Here is a tiny trained network, its code and every weight. The questions are about switching its units off for an input and a class, where a switched-off unit gives its printed mean instead of its output.

import numpy as np


def w(rows, s, z=0):
    codes = np.array(rows[::2]) - 128.0
    scale = np.full(codes.shape[1], s)
    scale[-1] = z or s
    return codes * scale


def f(y):
    return np.maximum(y, 0)


def log_softmax(a):
    a = a - a.max(-1, keepdims=True)
    return a - np.log(np.exp(a).sum(-1, keepdims=True))


def net(x, mask):
    res = np.array(x, float).reshape(1, 4) / 4 @ E
    y = f(res @ A[0][:, :-1].T + A[0][:, -1])
    res = res + np.where(mask, y, B[0][:, -1]) @ B[0][:, :-1]
    return log_softmax(res[-1] @ U[:, :-1].T + U[:, -1])


A, B = {}, {}
E = w([
[75,79,177,86,109,129,166,160,86,127,108],'x0',
[104,109,4,128,158,34,168,185,144,133,187],'x1',
[149,137,180,72,189,161,118,97,23,180,116],'x2',
[201,145,152,93,144,171,94,159,160,99,85],'x3',
],0.013)
A[0] = w([
[134,59,164,85,166,157,122,153,66,199,107,69],'neuron 1',
[167,215,135,93,84,248,82,153,89,124,71,162],'neuron 2',
[229,231,116,53,189,187,86,130,78,140,126,21],'neuron 3',
[175,88,208,149,114,192,81,193,162,47,25,184],'neuron 4',
[97,165,1,56,124,21,255,236,102,136,193,212],'neuron 5',
[37,82,212,121,43,180,137,172,95,177,100,253],'neuron 6',
],0.0083,0.0041)
B[0] = w([
[209,163,121,93,167,74,111,207,198,202,150,181],'neuron 1',
[168,84,129,104,129,90,137,92,186,54,84,213],'neuron 2',
[73,223,125,151,173,199,188,109,39,118,143,198],'neuron 3',
[134,201,69,29,150,92,214,196,141,82,122,220],'neuron 4',
[244,143,78,57,134,87,161,173,251,99,73,253],'neuron 5',
[154,182,151,99,159,78,203,92,56,56,100,212],'neuron 6',
],0.011,0.019)
U = w([
[60,35,174,89,183,68,96,250,44,187,138,1],'0',
[101,164,176,82,133,148,172,81,2,79,105,91],'1',
[97,168,19,182,152,102,118,72,158,169,211,161],'2',
[236,118,151,49,94,131,125,161,219,87,45,179],'3',
],0.0091,0.008)

Each question gives the input, the list of numbers given to net, and the class t.
The units are the neurons (one row each of A and B). Each row of codes is followed by its name. A weight is (code - 128) times the scale printed after its matrix; where a second scale follows, it is the last column's (A, B and U).
mask holds one flag per neuron, in row order. A switched-off neuron (its flag False) gives its mean, the last column of its row in B, instead of its output. The means were averaged over made-up inputs and are rounded, as every weight is.
A unit's drop is (log p(t) with every unit on - log p(t) with that unit switched off) / (log p(t) with every unit on - log p(t) with every unit switched off).
The circuit of an input: a set's keep is (log p(t) with only the set's units on - log p(t) with every unit switched off) / (log p(t) with every unit on - log p(t) with every unit switched off). Starting from all 6 units, units are removed one at a time, each time the one whose removal leaves the highest keep (on an exact tie, the one counted first), for as long as the keep stays at least 0.8.
units of the circuit, in order: the units of the circuit, biggest drop first
k most important neurons: the k neurons with the biggest drops, biggest first
drop of u: that unit's drop, to one decimal
input [-6,2,1,0], class 2: units of the circuit, in order => [neuron 2; neuron 5; neuron 4]
input [-1,1,4,-2], class 2: units of the circuit, in order => [neuron 5; neuron 2; neuron 6]
input [-5,-2,8,0], class 1: 2 most important neurons => [neuron 3; neuron 5]
input [-2,-3,1,-1], class 1: 2 most important neurons => [neuron 5; neuron 1]
input [-5,-3,-4,-6], class 2: units of the circuit, in order => [neuron 5]
input [7,-1,-3,-1], class 1: units of the circuit, in order => [neuron 5; neuron 6]
input [-8,1,0,-4], class 2: units of the circuit, in order => [neuron 2; neuron 5]
input [-3,1,3,4], class 1: 2 most important neurons => [neuron 5; neuron 3]
input [-2,-1,5,7], class 1: 2 most important neurons => [neuron 3; neuron 5]
input [-7,-7,1,-7], class 1: 2 most important neurons => [neuron 5; neuron 1]
input [-7,4,8,-2], class 2: 2 most important neurons => [neuron 6; neuron 3]
input [-5,1,4,-4], class 2: drop of neuron 5 => 0.2
input [-8,1,2,-4], class 2: drop of neuron 2 => 0.1
input [8,-2,-1,-7], class 1: drop of neuron 5 => 0.1
input [-5,-2,-3,-7], class 2: units of the circuit, in order => [neuron 5]
